Below is a small trained network, with its code and all its weights. Each question gives an input and a class and asks what happens when units are switched off, that is, made to give their printed mean instead of their output.

import numpy as np


def w(rows, s, z=0):
    codes = np.array(rows[::2]) - 128.0
    scale = np.full(codes.shape[1], s)
    scale[-1] = z or s
    return codes * scale


def f(y):
    return y / 2 * (1 + np.tanh(0.7978845608 * (y + 0.044715 * y**3)))


def log_softmax(a):
    a = a - a.max(-1, keepdims=True)
    return a - np.log(np.exp(a).sum(-1, keepdims=True))


def net(x, mask):
    res = np.array(x, float).reshape(1, 6) / 4 @ E
    y = f(res @ A[0][:, :-1].T + A[0][:, -1])
    res = res + np.where(mask, y, B[0][:, -1]) @ B[0][:, :-1]
    return log_softmax(res[-1] @ U[:, :-1].T + U[:, -1])


A, B = {}, {}
E = w([
[166,114,164,37,225],'x0',
[102,111,101,154,147],'x1',
[163,147,159,98,104],'x2',
[107,140,1,33,126],'x3',
[111,120,113,143,138],'x4',
[138,247,111,170,165],'x5',
],0.01)
A[0] = w([
[137,170,171,171,134,206],'N1',
[128,50,184,146,124,193],'N2',
[135,106,133,184,50,252],'N3',
[128,78,173,108,182,205],'N4',
[149,86,142,93,114,214],'N5',
[132,190,84,91,49,221],'N6',
[96,77,178,161,89,246],'N7',
[125,84,197,181,80,215],'N8',
[130,171,199,163,180,229],'N9',
[92,171,161,159,155,147],'N10',
[148,170,160,171,129,159],'N11',
[150,87,185,138,178,145],'N12',
[83,41,164,130,43,252],'N13',
[115,80,87,78,57,223],'N14',
[93,136,168,174,42,233],'N15',
[122,123,69,56,185,222],'N16',
[108,221,51,92,143,100],'N17',
[117,88,115,76,123,192],'N18',
[112,224,82,155,105,186],'N19',
[72,144,177,161,203,216],'N20',
[66,167,95,152,129,153],'N21',
[135,87,76,128,71,161],'N22',
[128,171,133,173,166,171],'N23',
[170,134,126,75,245,237],'N24',
],0.011,0.003)
B[0] = w([
[79,127,181,94,215,194],'N1',
[197,103,71,145,130,201],'N2',
[101,226,116,246,216,206],'N3',
[173,87,121,52,83,197],'N4',
[115,100,37,116,127,166],'N5',
[123,153,149,215,78,196],'N6',
[181,139,21,194,235,205],'N7',
[174,144,78,164,215,223],'N8',
[102,99,161,66,247,224],'N9',
[113,71,216,52,147,169],'N10',
[59,103,182,111,185,181],'N11',
[181,52,158,116,133,195],'N12',
[143,150,28,184,118,222],'N13',
[59,204,52,104,30,194],'N14',
[127,191,157,191,207,210],'N15',
[139,176,68,99,104,224],'N16',
[250,146,110,177,78,213],'N17',
[68,135,40,86,96,171],'N18',
[175,98,254,200,86,201],'N19',
[124,131,142,83,202,200],'N20',
[190,118,185,153,71,167],'N21',
[61,148,112,163,93,171],'N22',
[119,144,241,84,128,177],'N23',
[167,150,48,39,185,250],'N24',
],0.0061,0.011)
U = w([
[188,186,96,148,171,254],'0',
[215,7,124,120,151,50],'1',
[70,168,196,160,163,141],'2',
[114,95,192,65,167,137],'3',
[49,193,114,149,74,37],'4',
[92,126,105,57,98,57],'5',
[164,152,177,170,49,156],'6',
],0.011,0.0023)

Each question gives the input, the list of numbers given to net, and the class t.
The units are the neurons (one row each of A and B). Each row of codes is followed by its name. A weight is (code - 128) times the scale printed after its matrix; where a second scale follows, it is the last column's (A, B and U).
mask holds one flag per neuron, in row order. A switched-off neuron (its flag False) gives its mean, the last column of its row in B, instead of its output. The means were averaged over made-up inputs and are rounded, as every weight is.
A unit's drop is (log p(t) with every unit on - log p(t) with that unit switched off) / (log p(t) with every unit on - log p(t) with every unit switched off).
The circuit of an input: a set's keep is (log p(t) with only the set's units on - log p(t) with every unit switched off) / (log p(t) with every unit on - log p(t) with every unit switched off). Starting from the 12 units with the biggest drops (on a tie, the unit counted first), units are removed one at a time, each time the one whose removal leaves the highest keep (on an exact tie, the one counted first), for as long as the keep stays at least 0.8.
units of the circuit, in order: the units of the circuit, biggest drop first
most important unit: the unit with the biggest drop
k most important neurons: the k neurons with the biggest drops, biggest first
drop of u: that unit's drop, to one decimal
input [-7,-4,-1,-8,8,-2], class 0: units of the circuit, in order => (N7)
input [-2,-5,4,1,1,8], class 6: 2 most important neurons => (N17, N19)
input [-4,-7,-5,1,-7,-7], class 4: units of the circuit, in order => (N14, N22)
input [1,-6,-1,8,6,-1], class 5: units of the circuit, in order => (N3, N7)
input [4,2,-1,-4,0,0], class 1: units of the circuit, in order => (N12, N3)
input [1,3,1,-8,2,0], class 1: 2 most important neurons => (N12, N2)
input [7,-3,5,-8,1,1], class 3: 2 most important neurons => (N9, N1)
input [4,-6,-8,-8,-6,0], class 1: 2 most important neurons => (N2, N12)
input [1,0,-2,4,-5,-2], class 5: 2 most important neurons => (N3, N15)
input [1,-8,5,-7,3,8], class 3: 2 most important neurons => (N9, N10)
input [-7,-5,2,7,-3,1], class 6: drop of N19 => 0.2
input [2,-3,-1,7,3,0], class 5: drop of N18 => 0.1
input [-3,7,5,-4,-7,7], class 2: drop of N1 => 0.0
input [-1,-6,7,6,6,1], class 6: most important unit => N17
